Below are the code and all the weights of a small trained network. Each question names an input and a target symbol and asks about switching units off, where a switched-off unit gives its printed mean instead of its output.

import numpy as np


def w(rows, s, z=0):
    codes = np.array(rows[::2]) - 128.0
    scale = np.full(codes.shape[1], s)
    scale[-1] = z or s
    return codes * scale


def f(y):
    return np.maximum(y, 0)


def softmax(a):
    e = np.exp(a - a.max(-1, keepdims=True))
    return e / e.sum(-1, keepdims=True)


def log_softmax(a):
    a = a - a.max(-1, keepdims=True)
    return a - np.log(np.exp(a).sum(-1, keepdims=True))


def net(x, mask):
    ids = ['ΘΞΠΣΨαηλ'.index(c) for c in x.split()]
    T = len(ids)
    res = E[ids] + P[:T]
    u = 0
    for l in range(3):
        q, k, v = (res @ M[l].T for M in (Q, K, V))
        z = softmax(np.where(np.tri(T) > 0, q @ k.T / 4**0.5, -1e9)) @ v
        res = res + np.where(mask[u], z, O[l][:, -1]) @ O[l][:, :-1]
        u += 1
        y = f(res @ A[l][:, :-1].T + A[l][:, -1])
        res = res + np.where(mask[u : u + 8], y, B[l][:, -1]) @ B[l][:, :-1]
        u += 8
    return log_softmax(res[-1] @ U[:, :-1].T + U[:, -1])


Q, K, V, O, A, B = {}, {}, {}, {}, {}, {}
E = w([
[163,99,9,122,173,55,156],'Θ',
[65,166,29,83,126,80,77],'Ξ',
[153,110,3,172,114,158,77],'Π',
[109,63,110,207,144,156,146],'Σ',
[58,169,109,115,119,198,107],'Ψ',
[21,175,170,161,231,120,122],'α',
[151,108,167,190,175,89,103],'η',
[219,150,144,140,188,185,154],'λ',
],0.017)
P = w([
[117,50,109,48,203,218,63],'0',
[107,65,103,76,188,214,86],'1',
[92,77,101,95,166,196,115],'2',
[99,97,99,113,152,185,117],'3',
[102,110,103,135,146,168,132],'4',
[109,131,104,150,135,161,137],'5',
[117,147,104,164,117,151,146],'6',
[135,169,108,173,113,137,144],'7',
[137,185,109,192,94,123,155],'8',
[154,210,113,205,100,116,154],'9',
[172,226,112,218,102,105,145],'10',
[195,254,121,228,104,103,144],'11',
],0.0097)
Q[0] = w([
[138,112,254,15,83,47,207],'0.h1',
[189,77,101,161,79,115,111],'0.h1',
[147,122,73,113,169,94,158],'0.h1',
[158,176,47,167,245,196,153],'0.h1',
],0.0091)
K[0] = w([
[133,12,128,2,214,189,32],'0.h1',
[118,109,62,120,110,175,155],'0.h1',
[98,148,125,109,69,83,220],'0.h1',
[171,245,132,182,24,77,195],'0.h1',
],0.0088)
V[0] = w([
[80,125,18,157,130,180,167],'0.h1',
[188,205,156,136,166,62,50],'0.h1',
[78,135,76,164,162,61,116],'0.h1',
[83,180,148,226,29,116,255],'0.h1',
],0.0052)
O[0] = w([
[226,214,114,168,198,139,99,253],'0.h1',
[48,234,109,75,49,164,154,113],'0.h1',
[141,241,3,194,10,129,161,200],'0.h1',
[196,229,193,43,75,227,27,92],'0.h1',
],0.0049,0.0052)
A[0] = w([
[159,102,126,47,39,181,157,26],'0.n1',
[87,17,229,1,3,45,48,16],'0.n2',
[108,145,137,85,10,143,248,5],'0.n3',
[101,142,121,122,137,141,126,147],'0.n4',
[148,162,110,169,161,107,134,168],'0.n5',
[119,126,155,150,119,135,129,115],'0.n6',
[106,134,174,130,146,123,166,107],'0.n7',
[93,151,142,130,130,129,133,128],'0.n8',
],0.023,0.024)
B[0] = w([
[171,77,71,201,216,220,72,128],'0.n1',
[203,227,42,41,188,63,215,128],'0.n2',
[3,121,140,124,146,136,100,128],'0.n3',
[138,135,125,121,134,118,96,165],'0.n4',
[118,109,132,112,91,147,131,253],'0.n5',
[134,130,123,100,135,128,141,132],'0.n6',
[109,153,116,119,119,141,107,139],'0.n7',
[112,124,124,120,129,144,109,152],'0.n8',
],0.027,0.025)
Q[1] = w([
[106,247,113,117,227,30,159],'1.h1',
[6,235,99,69,166,127,63],'1.h1',
[131,26,146,95,160,239,101],'1.h1',
[148,181,205,165,145,126,154],'1.h1',
],0.013)
K[1] = w([
[157,96,151,154,224,117,150],'1.h1',
[156,169,255,151,143,118,151],'1.h1',
[125,132,192,71,51,164,131],'1.h1',
[116,84,123,119,151,111,108],'1.h1',
],0.015)
V[1] = w([
[188,153,140,101,198,179,225],'1.h1',
[111,89,168,65,72,2,138],'1.h1',
[155,79,136,171,125,81,143],'1.h1',
[203,124,30,163,124,127,95],'1.h1',
],0.0092)
O[1] = w([
[65,76,107,45,15,186,82,4],'1.h1',
[26,217,103,115,220,135,209,94],'1.h1',
[79,168,118,146,84,218,130,54],'1.h1',
[241,190,80,106,162,254,97,144],'1.h1',
],0.0082,0.021)
A[1] = w([
[149,77,209,153,154,94,174,69],'1.n1',
[63,168,255,93,150,139,107,148],'1.n2',
[43,156,75,30,92,144,162,23],'1.n3',
[152,204,59,32,213,143,176,65],'1.n4',
[90,77,138,253,40,190,136,86],'1.n5',
[92,162,40,141,51,196,54,95],'1.n6',
[180,95,71,28,158,70,146,125],'1.n7',
[92,158,198,4,132,84,190,4],'1.n8',
],0.0074,0.022)
B[1] = w([
[120,200,121,178,6,170,118,204],'1.n1',
[182,95,126,178,224,162,120,194],'1.n2',
[153,93,87,175,117,69,88,139],'1.n3',
[37,69,154,133,33,123,167,160],'1.n4',
[129,119,42,119,243,1,84,172],'1.n5',
[152,131,211,115,124,121,199,254],'1.n6',
[90,155,155,201,25,175,92,208],'1.n7',
[162,160,211,229,131,133,137,128],'1.n8',
],0.0094,0.0075)
Q[2] = w([
[97,108,72,54,145,144,132],'2.h1',
[95,65,198,105,127,78,178],'2.h1',
[192,109,59,119,92,175,174],'2.h1',
[146,106,113,168,160,144,248],'2.h1',
],0.014)
K[2] = w([
[113,44,74,117,155,165,153],'2.h1',
[82,9,171,196,133,108,162],'2.h1',
[175,128,5,105,31,105,111],'2.h1',
[110,162,22,142,78,76,200],'2.h1',
],0.013)
V[2] = w([
[203,140,104,109,137,136,254],'2.h1',
[134,250,99,141,79,58,233],'2.h1',
[114,134,61,208,33,134,223],'2.h1',
[156,187,16,129,84,156,49],'2.h1',
],0.005)
O[2] = w([
[62,82,103,162,159,16,36,137],'2.h1',
[60,40,91,146,192,192,101,3],'2.h1',
[42,115,172,130,123,253,115,221],'2.h1',
[165,217,123,37,129,164,68,217],'2.h1',
],0.0066,0.0034)
A[2] = w([
[105,121,2,91,100,87,166,132],'2.n1',
[149,194,59,72,132,159,20,3],'2.n2',
[151,116,94,145,147,39,120,113],'2.n3',
[134,72,223,134,168,137,34,168],'2.n4',
[75,100,170,119,118,154,216,33],'2.n5',
[156,220,142,141,83,172,74,71],'2.n6',
[217,184,146,126,126,95,155,122],'2.n7',
[67,218,60,83,119,213,55,12],'2.n8',
],0.0089,0.0068)
B[2] = w([
[132,202,198,185,254,83,30,142],'2.n1',
[122,145,25,198,143,65,221,179],'2.n2',
[78,61,160,150,224,165,86,189],'2.n3',
[134,141,47,144,19,88,123,203],'2.n4',
[216,152,58,146,223,115,99,156],'2.n5',
[130,49,92,155,195,103,148,198],'2.n6',
[83,102,81,92,147,198,85,254],'2.n7',
[85,11,101,135,80,68,115,159],'2.n8',
],0.0078,0.018)
U = w([
[64,135,106,134,126,166,118,108],'Θ',
[106,254,139,150,148,166,133,245],'Ξ',
[151,165,70,149,124,121,127,67],'Π',
[151,117,161,159,162,128,69,59],'Σ',
[111,151,122,144,135,107,146,105],'Ψ',
[139,152,149,186,108,133,128,97],'α',
[120,92,144,140,155,60,234,147],'η',
[143,131,151,97,106,114,142,185],'λ',
],0.0071,0.011)

Each question gives the input, a string of symbols that net reads in full, and the target symbol t.
The units are the heads (4 rows each of Q, K, V and O) and the neurons (one row each of A and B). Each row of codes is followed by its name. A weight is (code - 128) times the scale printed after its matrix; where a second scale follows, it is the last column's (O, A, B and U).
mask holds one flag per unit, layer by layer, with each layer's heads first. A switched-off unit (its flag False) gives its mean, the last column of its rows in O or B, instead of its output. The means were averaged over made-up inputs and are rounded, as every weight is.
A unit's drop is (log p(t) with every unit on - log p(t) with that unit switched off) / (log p(t) with every unit on - log p(t) with every unit switched off).
The circuit of an input: a set's keep is (log p(t) with only the set's units on - log p(t) with every unit switched off) / (log p(t) with every unit on - log p(t) with every unit switched off). Starting from the 12 units with the biggest drops (on a tie, the unit counted first), units are removed one at a time, each time the one whose removal leaves the highest keep (on an exact tie, the one counted first), for as long as the keep stays at least 0.8.
units of the circuit, in order: the units of the circuit, biggest drop first
most important unit: the unit with the biggest drop
top k neurons: the k neurons with the biggest drops, biggest first
k most important neurons of layer l: the k neurons of layer l with the biggest drops, biggest first
input α Π λ α α Ψ Θ α Σ Ξ Π Ψ, target Π: most important unit : 0.h1
input α Σ Ψ Π λ, target Π: units of the circuit, in order : (0.n5; 1.h1; 2.h1; 2.n2)
input Σ Π Σ Ξ Ψ, target Π: units of the circuit, in order : (0.n5; 1.h1; 2.n2; 2.h1)
input α λ λ Σ Ξ λ, target Ξ: units of the circuit, in order : (1.h1; 2.h1)
input Ξ Ξ Ξ, target Θ: units of the circuit, in order : (1.n4; 1.h1; 0.h1; 2.h1)
input Θ Σ λ Ξ Θ η Σ Σ Ψ η, target Θ: top 2 neurons : (0.n5; 1.n6)
input Ψ α Σ λ, target α: 2 most important neurons of layer 0 : (0.n7; 0.n8)
input η λ λ, target λ: units of the circuit, in order : (1.h1; 2.h1)
input Θ η λ λ Σ λ Σ λ α α Θ η, target Θ: units of the circuit, in order : (0.n5; 2.h1; 1.h1)
input α Ξ Σ η Π λ Ξ, target λ: units of the circuit, in order : (1.h1; 1.n6)
input Π Θ λ Ξ Ξ η Θ α Σ Ψ, target Σ: top 3 neurons : (0.n7; 1.n1; 0.n5)
input Σ Ξ Σ α Π η, target Π: units of the circuit, in order : (0.n5; 1.h1; 2.h1; 2.n2)
input Ξ α α λ Π Θ Σ Ξ, target η: 3 most important neurons of layer 2 : (2.n8; 2.n7; 2.n2)
input η Σ Ψ, target Ξ: top 2 neurons : (0.n5; 0.n4)
input λ λ α Π λ, target Π: units of the circuit, in order : (1.h1; 2.h1; 2.n2)
input Ψ α α Π Ψ, target Σ: most important unit : 0.n7
input Ψ η η, target η: units of the circuit, in order : (1.h1; 2.h1)
input Σ Σ Θ Θ Ξ, target Θ: 2 most important neurons of layer 0 : (0.n8; 0.n7)
input α η η α α Σ, target α: top 3 neurons : (1.n1; 0.n7; 0.n8)
input Π Σ λ Θ Θ Σ, target Θ: top neuron : (0.n5)
input α Ψ Θ Ψ Π λ Ξ Π α α α η, target α: top 3 neurons : (1.n1; 0.n8; 0.n5)
input Ξ Σ α λ Ψ Ψ, target λ: 3 most important neurons of layer 0 : (0.n4; 0.n5; 0.n8)
input α Ψ Ξ Θ, target Θ: top 3 neurons : (0.n5; 2.n8; 1.n7)
input η α α, target Ξ: top 3 neurons : (0.n4; 0.n7; 0.n8)
input η Θ Θ Ψ λ Σ Π η Ξ Σ η, target Ξ: top 2 neurons : (0.n4; 2.n8)
input Ξ Σ α Π η α α Σ Θ α Π Σ, target Π: 2 most important neurons of layer 1 : (1.n5; 1.n4)
input α Θ α α λ η η Σ Σ α, target Σ: most important unit : 0.n5
input α α λ Ψ Π Ξ Ψ Π α λ Σ Ψ, target λ: 2 most important neurons of layer 1 : (1.n6; 1.n1)
input α α α Π α Σ η, target α: top 4 neurons : (0.n7; 0.n8; 1.n1; 2.n7)
input λ λ η λ λ Ψ Σ Σ, target Σ: 4 most important neurons of layer 2 : (2.n3; 2.n1; 2.n2; 2.n4)
